Here is a tiny trained network, its code and every weight. The questions are about switching its units off for an input and a class, where a switched-off unit gives its printed mean instead of its output.

import numpy as np


def w(rows, s, z=0):
    codes = np.array(rows[::2]) - 128.0
    scale = np.full(codes.shape[1], s)
    scale[-1] = z or s
    return codes * scale


def norm(h):
    return h / np.sqrt((h * h).mean(-1, keepdims=True) + 1e-5)


def f(y):
    return y / 2 * (1 + np.tanh(0.7978845608 * (y + 0.044715 * y**3)))


def log_softmax(a):
    a = a - a.max(-1, keepdims=True)
    return a - np.log(np.exp(a).sum(-1, keepdims=True))


def net(x, mask):
    res = np.array(x, float).reshape(1, 6) / 4 @ E
    u = 0
    for l in range(3):
        y = f(norm(res) @ A[l][:, :-1].T + A[l][:, -1])
        res = res + np.where(mask[u : u + 6], y, B[l][:, -1]) @ B[l][:, :-1]
        u += 6
    return log_softmax(norm(res)[-1] @ U[:, :-1].T + U[:, -1])


A, B = {}, {}
E = w([
[140,58,151,93,98,130,143,121],'x0',
[255,143,123,124,162,120,173,126],'x1',
[128,125,133,127,127,127,129,129],'x2',
[155,189,209,102,16,153,118,109],'x3',
[127,143,150,45,193,119,77,63],'x4',
[147,121,69,136,72,51,93,94],'x5',
],0.0049)
A[0] = w([
[124,229,116,171,159,110,79,164,2],'L0N1',
[146,2,159,85,91,145,137,111,102],'L0N2',
[116,116,132,200,114,113,163,151,53],'L0N3',
[120,52,96,99,145,123,152,143,33],'L0N4',
[147,128,95,155,102,40,85,105,70],'L0N5',
[102,137,82,147,180,89,157,133,40],'L0N6',
],0.0081,0.0035)
B[0] = w([
[107,196,127,118,123,64,121,203,194],'L0N1',
[88,255,83,153,145,79,115,171,255],'L0N2',
[147,109,118,70,117,109,114,175,203],'L0N3',
[129,135,177,225,150,100,104,140,162],'L0N4',
[71,130,107,116,125,139,220,65,228],'L0N5',
[145,120,196,218,145,102,98,131,195],'L0N6',
],0.0088,0.002)
A[1] = w([
[51,106,128,159,91,137,47,160,45],'L1N1',
[255,144,127,141,163,101,200,123,6],'L1N2',
[200,199,143,137,145,36,132,160,94],'L1N3',
[95,152,189,122,199,224,192,181,36],'L1N4',
[84,74,146,164,151,132,150,131,137],'L1N5',
[133,187,170,115,79,149,92,101,39],'L1N6',
],0.0068,0.0019)
B[1] = w([
[91,127,97,101,124,193,109,100,194],'L1N1',
[1,106,66,144,78,193,67,90,234],'L1N2',
[70,153,152,108,125,155,99,168,253],'L1N3',
[104,138,67,146,89,52,193,42,224],'L1N4',
[208,165,96,165,113,154,109,73,164],'L1N5',
[169,84,107,177,155,94,100,122,171],'L1N6',
],0.0082,0.0035)
A[2] = w([
[146,191,218,127,3,140,121,99,132],'L2N1',
[142,83,66,189,72,172,194,206,190],'L2N2',
[131,150,127,105,245,103,86,62,251],'L2N3',
[61,70,145,149,100,220,40,74,152],'L2N4',
[34,162,23,75,68,38,139,109,171],'L2N5',
[119,110,96,169,73,141,163,216,92],'L2N6',
],0.0054,0.002)
B[2] = w([
[99,39,69,234,254,77,99,134,162],'L2N1',
[184,107,194,34,139,92,91,73,177],'L2N2',
[173,84,184,103,24,102,113,170,172],'L2N3',
[191,112,74,132,143,180,159,166,183],'L2N4',
[165,154,172,120,155,168,175,156,254],'L2N5',
[144,140,188,44,132,115,92,95,159],'L2N6',
],0.0073,0.0078)
U = w([
[139,69,104,214,154,84,76,123,119],'0',
[93,123,61,103,110,247,130,121,85],'1',
[126,143,115,119,120,85,227,55,97],'2',
[92,181,145,119,129,95,110,179,120],'3',
[173,127,141,132,129,154,146,146,254],'4',
[161,82,176,41,109,124,94,131,93],'5',
],0.013,0.0079)

Each question gives the input, the list of numbers given to net, and the class t.
The units are the neurons (one row each of A and B). Each row of codes is followed by its name. A weight is (code - 128) times the scale printed after its matrix; where a second scale follows, it is the last column's (A, B and U).
mask holds one flag per neuron, layer by layer. A switched-off neuron (its flag False) gives its mean, the last column of its row in B, instead of its output. The means were averaged over made-up inputs and are rounded, as every weight is.
A unit's drop is (log p(t) with every unit on - log p(t) with that unit switched off) / (log p(t) with every unit on - log p(t) with every unit switched off).
The circuit of an input: a set's keep is (log p(t) with only the set's units on - log p(t) with every unit switched off) / (log p(t) with every unit on - log p(t) with every unit switched off). Starting from the 12 units with the biggest drops (on a tie, the unit counted first), units are removed one at a time, each time the one whose removal leaves the highest keep (on an exact tie, the one counted first), for as long as the keep stays at least 0.8.
circuit, biggest first: the units of the circuit, biggest drop first
most important unit: the unit with the biggest drop
top k neurons: the k neurons with the biggest drops, biggest first
k most important neurons of layer l: the k neurons of layer l with the biggest drops, biggest first
input [-5,-2,-3,-6,8,1], class 5: circuit, biggest first	L2N3
input [-2,2,5,5,-7,-2], class 5: 2 most important neurons of layer 2	L2N2; L2N6
input [-4,7,-1,-5,-6,-4], class 1: 3 most important neurons of layer 2	L2N3; L2N1; L2N5
input [1,3,2,6,-7,8], class 2: 3 most important neurons of layer 0	L0N5; L0N6; L0N4
input [-3,6,0,6,3,-7], class 2: top 2 neurons	L1N4; L0N6
input [-8,-8,-5,7,4,6], class 1: top 2 neurons	L1N1; L0N2
input [-2,7,-4,-8,-4,-1], class 0: circuit, biggest first	L0N6; L2N5
input [5,0,3,3,-2,6], class 2: top 2 neurons	L0N5; L0N1
input [-8,-1,5,-4,5,8], class 2: 2 most important neurons of layer 0	L0N5; L0N2
input [1,-3,-1,3,-3,8], class 2: top 2 neurons	L0N5; L1N2
input [1,7,4,-5,-2,1], class 1: top 2 neurons	L1N2; L2N1
input [0,2,-1,4,4,4], class 0: 4 most important neurons of layer 1	L1N4; L1N1; L1N2; L1N6
input [-3,-1,2,-2,-4,0], class 5: circuit, biggest first	L0N2; L2N2
input [6,-8,1,-7,-7,4], class 1: most important unit	L1N1
input [-1,-5,4,0,4,7], class 2: top 4 neurons	L0N5; L1N2; L1N3; L1N1
input [2,-1,2,5,-7,2], class 5: circuit, biggest first	L2N2; L2N6
input [0,4,-6,-7,6,1], class 0: circuit, biggest first	L2N5; L0N6
input [-6,-6,5,-8,-3,-3], class 0: top 2 neurons	L0N6; L2N5
input [8,8,-1,-6,6,8], class 1: 4 most important neurons of layer 1	L1N2; L1N4; L1N3; L1N6
input [1,0,-5,-5,3,-2], class 0: most important unit	L2N5
input [-2,6,5,7,1,-2], class 0: 2 most important neurons of layer 2	L2N1; L2N5
